[[116 147]
 [150 135]
 [105 132]
 [141 112]]
->
[147 150]

[[129 129]
 [105 105]
 [141 139]]
->
[129 105]

[[137 153]
 [137 149]
 [136 149]
 [131 144]
 [131 144]]
->
[153 137]

[[132 133 124 131 105]
 [124 126 126 127 124]
 [130 130 123 130 110]
 [124 126 126 127 123]]
->
[105 127 123 126]

[[151 124 148]
 [126 145 153]
 [124 146 152]
 [144 132 153]
 [110 149 140]]
->
[148 145 124]

[[131 111]
 [141 114]
 [144  99]
 [130 127]
 [139 113]]
->
[111 141]

[[125 131 128 129 124]
 [132 125 129 112 153]
 [128 127 128 139 112]
 [128 126 128 135 119]
 [134 125 129 111 156]]
->
[124 112 128 126 134]
---
[[121 115 108 126 107 122 108 107 121 129 123 115 129 109 121 109]
 [113 110 117 146 124 114 112 122 112 137 145 135 146 129 114 125]]
->
[[121 108 107 108 121 123 129 121]
 [113 117 124 112 112 145 146 114]]

[[128 127 131 127 126 136 129]
 [129 123 131 118 125 125 131]
 [128 131 129 124 129 144 131]
 [127 134 117 129 131 135 125]
 [127 128 126 125 129 144 127]
 [130 130 130 122 127 134 129]
 [129 128 138 116 127 104 134]
 [127 130 121 143 130 141 125]
 [129 128 122 135 129 132 127]
 [130 128 146 115 129  99 137]
 [128 131 122 125 128 140 126]]
->
[[128 131 126 129]
 [129 131 125 131]
 [128 129 129 131]
 [127 117 131 125]
 [127 126 129 127]
 [130 130 127 129]
 [129 138 127 134]
 [127 121 130 125]
 [129 122 129 127]
 [130 146 129 137]
 [128 122 128 126]]

[[109 151 119 126]
 [120 130 135 130]
 [111 142 115 123]
 [133 114 127 124]]
->
[[109 119]
 [120 135]
 [111 115]
 [133 127]]

[[113 104 134]
 [111 150 140]]
->
[[113 134]
 [111 140]]

[[150 116 133 132 112 123 142 122 128 116]
 [151 124 152 133 113 125 145 122 128 120]
 [132 131 144 126 124 115 136 125 138 106]
 [133 135 141 124 127 104 125 131 127 121]
 [145 131 142 125 128 106 121 133 133 123]
 [139 145 142 132 117 110 142 129 124 137]
 [139 133 143 128 127 119 132 129 119 104]
 [150 120 133 130 120 126 134 115 130 112]]
->
[[150 133 112 142 128]
 [151 152 113 145 128]
 [132 144 124 136 138]
 [133 141 127 125 127]
 [145 142 128 121 133]
 [139 142 117 142 124]
 [139 143 127 132 119]
 [150 133 120 134 130]]

[[132 142 105 137 135 137]
 [130 120 139 123 130 121]
 [129 126 129 125 126 125]
 [129 125 129 129 128 127]
 [128 129 126 125 126 129]
 [130 116 138 123 128 122]
 [124 150 111 132 141 130]
 [128 129 126 127 127 129]]
->
[[132 105 135]
 [130 139 130]
 [129 129 126]
 [129 129 128]
 [128 126 126]
 [130 138 128]
 [124 111 141]
 [128 126 127]]

[[135 134 123 118 122 121 132 134 121]
 [124 143 133 116 151 116 136 134 121]
 [111 126 134 126 121 129 138 124 132]
 [136 134 122 132 143 124 148 133 131]
 [125 124 134 132 107 135 128 122 129]
 [125 144 138 141 121 124 131 132 138]
 [136 123 150 127 125 133 139 115 129]
 [151 103 129 119 128 128 131 128 132]
 [128 133 134 122 140 125 129 122 143]
 [123 126 121 118 132 123 121 137 131]]
->
[[135 123 122 132 121]
 [124 133 151 136 121]
 [111 134 121 138 132]
 [136 122 143 148 131]
 [125 134 107 128 129]
 [125 138 121 131 138]
 [136 150 125 139 129]
 [151 129 128 131 132]
 [128 134 140 129 143]
 [123 121 132 121 131]]
---
[[105 128 127]
 [148 128 129]
 [106 128 126]]
->
[[105 128]
 [148 128]]

[[152 125]
 [123 143]
 [124 140]
 [151 126]
 [154 125]]
->
[[152 125]
 [123 143]]

[[129 127]
 [126 123]
 [130 105]]
->
[[129 127]
 [126 123]]

[[129 128 129]
 [129 130 130]
 [117 127 104]
 [129 129 130]
 [129 130 130]]
->
[[129 128]
 [129 130]]

[[133 125 119]
 [111 104 136]]
->
[[133 125]
 [111 104]]

[[128 127 125 128 128]
 [141 128 121 127 128]
 [119 129 137 129 128]
 [110 128 133 127 128]
 [154 129 124 126 128]]
->
[[128 127]
 [141 128]]

[[119 130 137]
 [125 106 108]
 [144 145 137]
 [146 145 138]]
->
[[119 130]
 [125 106]]
